Here is a tiny trained network, its code and every weight. The questions are about switching its units off for an input and a class, where a switched-off unit gives its printed mean instead of its output.

import numpy as np


def w(rows, s, z=0):
    codes = np.array(rows[::2]) - 128.0
    scale = np.full(codes.shape[1], s)
    scale[-1] = z or s
    return codes * scale


def f(y):
    return y / 2 * (1 + np.tanh(0.7978845608 * (y + 0.044715 * y**3)))


def log_softmax(a):
    a = a - a.max(-1, keepdims=True)
    return a - np.log(np.exp(a).sum(-1, keepdims=True))


def net(x, mask):
    res = np.array(x, float).reshape(1, 8) / 4 @ E
    y = f(res @ A[0][:, :-1].T + A[0][:, -1])
    res = res + np.where(mask, y, B[0][:, -1]) @ B[0][:, :-1]
    return log_softmax(res[-1] @ U[:, :-1].T + U[:, -1])


A, B = {}, {}
E = w([
[65,234,208,142,97,88],'x0',
[129,128,128,126,129,129],'x1',
[100,41,254,108,197,154],'x2',
[28,98,94,116,73,189],'x3',
[171,189,144,43,140,221],'x4',
[63,133,82,14,207,44],'x5',
[127,128,129,128,129,126],'x6',
[128,128,127,127,128,130],'x7',
],0.0059)
A[0] = w([
[147,141,142,203,127,183,51],'n1',
[79,127,121,21,161,76,16],'n2',
[114,76,201,132,178,152,13],'n3',
[119,74,205,108,144,136,45],'n4',
[91,195,219,124,93,105,73],'n5',
[68,229,192,152,119,113,18],'n6',
[166,129,153,182,92,169,54],'n7',
[144,207,134,57,142,216,53],'n8',
[104,76,202,113,160,147,45],'n9',
[45,131,96,150,125,190,46],'n10',
[156,135,151,186,99,172,32],'n11',
[145,191,34,138,93,105,17],'n12',
[83,212,191,137,113,106,41],'n13',
[96,151,84,59,170,91,58],'n14',
[78,63,120,238,110,1,1],'n15',
[124,117,113,156,127,100,16],'n16',
[158,131,149,183,98,171,60],'n17',
[144,135,145,177,98,176,46],'n18',
[91,197,188,134,102,99,6],'n19',
[21,116,112,121,85,211,66],'n20',
[166,123,159,171,78,162,41],'n21',
[224,151,157,149,183,69,26],'n22',
[189,51,63,123,148,157,43],'n23',
[76,140,102,56,202,91,14],'n24',
[175,52,66,127,168,172,34],'n25',
[159,198,30,149,75,138,32],'n26',
[205,17,69,94,135,164,19],'n27',
[181,183,157,38,139,214,40],'n28',
[118,77,211,115,157,140,19],'n29',
[18,105,97,114,57,194,15],'n30',
[95,62,242,93,148,143,12],'n31',
[232,175,164,135,154,68,72],'n32',
[141,126,165,188,106,195,108],'n33',
[164,189,148,43,131,207,25],'n34',
[112,80,196,118,156,143,51],'n35',
[144,206,29,147,86,97,11],'n36',
[233,160,163,144,179,70,30],'n37',
[169,112,168,164,73,160,51],'n38',
],0.0092,0.008)
B[0] = w([
[142,130,124,134,93,74,155],'n1',
[187,148,94,127,100,47,182],'n2',
[169,170,138,168,108,181,157],'n3',
[166,166,135,156,129,169,164],'n4',
[56,181,110,100,140,144,211],'n5',
[56,176,103,116,87,143,175],'n6',
[144,133,114,130,110,71,171],'n7',
[102,52,116,212,133,132,228],'n8',
[169,169,141,155,138,159,174],'n9',
[153,85,138,79,95,161,123],'n10',
[154,129,111,127,84,84,142],'n11',
[176,180,165,162,133,165,178],'n12',
[78,171,78,101,111,156,169],'n13',
[167,131,120,124,106,51,184],'n14',
[92,19,95,242,112,149,246],'n15',
[173,97,95,171,3,196,74],'n16',
[150,132,108,126,115,79,165],'n17',
[169,121,104,110,100,98,136],'n18',
[87,164,90,119,46,170,128],'n19',
[162,87,167,39,149,149,204],'n20',
[160,129,93,124,105,87,152],'n21',
[163,80,139,59,78,188,169],'n22',
[56,179,127,107,98,138,201],'n23',
[172,139,112,140,90,46,171],'n24',
[66,179,116,123,93,140,190],'n25',
[156,185,179,165,167,173,219],'n26',
[51,191,97,106,113,149,230],'n27',
[87,56,127,205,143,131,242],'n28',
[165,163,144,161,120,175,157],'n29',
[156,64,149,38,114,167,172],'n30',
[178,177,160,158,159,159,208],'n31',
[136,86,161,34,145,148,220],'n32',
[154,138,117,126,166,53,253],'n33',
[112,59,107,203,109,145,201],'n34',
[161,165,141,156,128,162,161],'n35',
[181,191,164,167,160,167,200],'n36',
[155,82,148,47,100,175,185],'n37',
[149,125,115,136,110,76,166],'n38',
],0.035,0.0025)
U = w([
[151,178,179,156,195,207,113],'0',
[137,127,99,106,132,73,111],'1',
[3,168,94,92,138,193,104],'2',
[71,37,117,186,166,188,92],'3',
[124,66,173,25,157,203,99],'4',
[84,123,142,106,206,153,249],'5',
],0.0052,0.017)

Each question gives the input, the list of numbers given to net, and the class t.
The units are the neurons (one row each of A and B). Each row of codes is followed by its name. A weight is (code - 128) times the scale printed after its matrix; where a second scale follows, it is the last column's (A, B and U).
mask holds one flag per neuron, in row order. A switched-off neuron (its flag False) gives its mean, the last column of its row in B, instead of its output. The means were averaged over made-up inputs and are rounded, as every weight is.
A unit's drop is (log p(t) with every unit on - log p(t) with that unit switched off) / (log p(t) with every unit on - log p(t) with every unit switched off).
The circuit of an input: a set's keep is (log p(t) with only the set's units on - log p(t) with every unit switched off) / (log p(t) with every unit on - log p(t) with every unit switched off). Starting from the 12 units with the biggest drops (on a tie, the unit counted first), units are removed one at a time, each time the one whose removal leaves the highest keep (on an exact tie, the one counted first), for as long as the keep stays at least 0.8.
units of the circuit, in order: the units of the circuit, biggest drop first
most important unit: the unit with the biggest drop
top k neurons: the k neurons with the biggest drops, biggest first
drop when u is switched off: that unit's drop, to one decimal
input [0,5,-5,-2,-6,6,1,3], class 1: units of the circuit, in order -> [n14]
input [6,4,-3,-7,-4,1,-7,1], class 4: units of the circuit, in order -> [n32; n37]
input [-7,3,3,-6,-7,-5,-4,3], class 2: units of the circuit, in order -> [n27; n23]
input [3,2,3,6,5,1,-4,1], class 4: top 4 neurons -> [n20; n30; n15; n10]
input [7,6,-3,-8,5,4,3,-5], class 4: top 2 neurons -> [n32; n37]
input [-3,-8,3,7,1,5,4,6], class 4: units of the circuit, in order -> [n20; n30]
input [1,-4,-8,8,8,-3,8,-4], class 0: top 3 neurons -> [n26; n36; n12]
input [-1,-7,-6,6,-5,5,6,4], class 0: units of the circuit, in order -> [n36; n12]
input [-7,2,-3,-2,7,1,-2,3], class 2: top 4 neurons -> [n27; n23; n25; n15]
input [-4,1,-8,-4,7,-7,2,7], class 0: top 2 neurons -> [n26; n36]
input [2,-7,-5,7,-1,5,5,6], class 4: units of the circuit, in order -> [n30; n20]
input [7,0,0,-3,8,4,-1,-1], class 3: top 3 neurons -> [n8; n28; n34]
input [6,-3,-6,8,2,-2,-2,8], class 4: top 2 neurons -> [n30; n20]
input [-6,2,6,4,0,8,-2,-2], class 1: units of the circuit, in order -> [n2]
input [2,2,4,4,-4,6,5,7], class 1: top 2 neurons -> [n2; n24]
input [-6,-3,-8,-7,-1,-7,2,6], class 0: top 3 neurons -> [n26; n36; n12]
input [3,-7,-1,6,8,-6,8,-3], class 3: top 2 neurons -> [n8; n28]
input [7,5,-3,-8,5,5,-7,-3], class 4: top 2 neurons -> [n32; n37]
input [-7,-1,-2,7,6,-2,7,-2], class 2: drop when n27 is switched off -> 0.7
input [-8,-4,0,-5,-5,-8,2,-2], class 1: drop when n7 is switched off -> 0.1
input [-6,0,-2,-4,-1,8,-7,-2], class 1: drop when n9 is switched off -> 0.0
input [8,2,-6,-1,8,1,-1,5], class 2: most important unit -> n6
